Below are the code and all the weights of a small trained network. Each question names an input and a class and asks about switching units off, where a switched-off unit gives its printed mean instead of its output.

import numpy as np


def w(rows, s, z=0):
    codes = np.array(rows[::2]) - 128.0
    scale = np.full(codes.shape[1], s)
    scale[-1] = z or s
    return codes * scale


def f(y):
    return np.maximum(y, 0)


def log_softmax(a):
    a = a - a.max(-1, keepdims=True)
    return a - np.log(np.exp(a).sum(-1, keepdims=True))


def net(x, mask):
    res = np.array(x, float).reshape(1, 3) / 4 @ E
    y = f(res @ A[0][:, :-1].T + A[0][:, -1])
    res = res + np.where(mask, y, B[0][:, -1]) @ B[0][:, :-1]
    return log_softmax(res[-1] @ U[:, :-1].T + U[:, -1])


A, B = {}, {}
E = w([
[181,160,53,251,121,58,189,90,251,105,106],'x0',
[138,106,130,170,236,107,72,48,178,198,182],'x1',
[209,136,234,81,128,206,182,102,225,100,155],'x2',
],0.011)
A[0] = w([
[73,187,132,138,91,147,242,254,114,40,52,99],'n0',
[125,83,84,134,205,118,122,31,139,192,193,126],'n1',
[58,59,191,67,109,186,21,156,43,160,175,109],'n2',
[47,89,100,133,150,78,79,78,131,133,102,93],'n3',
[103,113,54,139,97,105,116,240,138,164,100,100],'n4',
[161,126,176,163,201,78,100,94,116,203,179,88],'n5',
[84,146,117,128,233,141,42,50,153,189,210,118],'n6',
[186,115,123,103,140,152,128,111,109,101,127,247],'n7',
[201,150,223,128,143,225,182,96,205,75,176,94],'n8',
[176,133,120,149,117,114,126,139,153,132,115,202],'n9',
[118,139,45,102,140,3,126,150,104,174,64,151],'n10',
[178,189,72,222,90,56,130,120,198,74,92,118],'n11',
[86,197,71,151,177,56,92,132,85,128,158,97],'n12',
[146,152,120,126,43,92,141,186,94,52,92,128],'n13',
[125,156,33,210,94,91,193,104,159,96,137,104],'n14',
[80,116,93,190,164,148,111,178,43,170,99,148],'n15',
[115,203,121,117,46,139,174,198,77,82,78,119],'n16',
[124,137,106,143,98,126,103,136,119,148,151,176],'n17',
[101,137,95,183,110,103,81,127,65,99,98,89],'n18',
],0.0094,0.014)
B[0] = w([
[169,136,71,167,160,132,101,172,141,149,134,233],'n0',
[177,141,93,139,132,109,140,176,102,163,105,197],'n1',
[69,191,74,72,167,96,184,74,73,85,181,252],'n2',
[130,111,139,79,140,186,111,154,164,76,87,163],'n3',
[143,121,141,147,118,141,69,106,134,92,108,173],'n4',
[191,165,98,143,174,104,125,179,122,95,154,175],'n5',
[148,118,77,197,164,77,90,191,98,131,114,206],'n6',
[81,60,139,170,97,117,157,92,134,249,67,219],'n7',
[123,118,142,98,187,210,72,88,167,36,75,226],'n8',
[89,75,140,121,138,131,182,114,155,180,144,190],'n9',
[119,91,174,125,173,136,75,59,120,137,105,206],'n10',
[85,186,122,114,162,98,191,114,81,109,194,231],'n11',
[167,134,165,138,139,176,78,105,178,87,121,176],'n12',
[186,109,108,163,140,118,132,141,135,142,110,210],'n13',
[82,171,106,60,132,145,155,101,100,119,161,208],'n14',
[100,86,151,154,126,185,115,97,142,119,99,198],'n15',
[152,144,76,196,125,111,129,194,113,118,104,225],'n16',
[126,65,110,159,100,77,129,94,168,157,100,166],'n17',
[136,138,154,142,147,170,98,109,184,50,107,169],'n18',
],0.011,0.019)
U = w([
[62,193,84,110,156,114,172,101,102,110,178,109],'0',
[240,133,76,171,157,113,119,214,124,136,111,113],'1',
[159,109,174,132,158,190,94,91,166,78,86,68],'2',
[72,56,158,165,128,106,171,105,125,252,83,254],'3',
[144,136,153,124,87,86,134,157,124,154,173,101],'4',
],0.015,0.0083)

Each question gives the input, the list of numbers given to net, and the class t.
The units are the neurons (one row each of A and B). Each row of codes is followed by its name. A weight is (code - 128) times the scale printed after its matrix; where a second scale follows, it is the last column's (A, B and U).
mask holds one flag per neuron, in row order. A switched-off neuron (its flag False) gives its mean, the last column of its row in B, instead of its output. The means were averaged over made-up inputs and are rounded, as every weight is.
A unit's drop is (log p(t) with every unit on - log p(t) with that unit switched off) / (log p(t) with every unit on - log p(t) with every unit switched off).
The circuit of an input: a set's keep is (log p(t) with only the set's units on - log p(t) with every unit switched off) / (log p(t) with every unit on - log p(t) with every unit switched off). Starting from the 12 units with the biggest drops (on a tie, the unit counted first), units are removed one at a time, each time the one whose removal leaves the highest keep (on an exact tie, the one counted first), for as long as the keep stays at least 0.8.
units of the circuit, in order: the units of the circuit, biggest drop first
top k neurons: the k neurons with the biggest drops, biggest first
drop when u is switched off: that unit's drop, to one decimal
input [7,6,5], class 0: units of the circuit, in order : [n11]
input [3,8,-8], class 1: top 3 neurons : [n6; n1; n5]
input [4,-3,-1], class 0: top 2 neurons : [n11; n14]
input [-2,-4,-3], class 1: top 4 neurons : [n16; n8; n9; n0]
input [0,7,-8], class 2: top 3 neurons : [n10; n12; n15]
input [7,6,-8], class 2: top 2 neurons : [n12; n2]
input [-7,8,-4], class 1: top 3 neurons : [n6; n1; n11]
input [5,1,-3], class 0: top 2 neurons : [n11; n14]
input [-7,3,-8], class 2: top 4 neurons : [n15; n12; n11; n3]
input [-5,-8,-7], class 1: top 2 neurons : [n16; n0]
input [0,4,2], class 1: top 3 neurons : [n5; n6; n10]
input [3,2,-3], class 3: top 3 neurons : [n2; n8; n10]
input [-4,-5,0], class 1: top 3 neurons : [n11; n14; n16]
input [-8,0,5], class 0: units of the circuit, in order : [n2]
input [3,0,-3], class 3: top 2 neurons : [n2; n8]
input [6,-3,-3], class 0: drop when n3 is switched off : 0.0
input [0,0,3], class 3: drop when n7 is switched off : 0.1
input [-2,-3,1], class 3: drop when n6 is switched off : 0.2
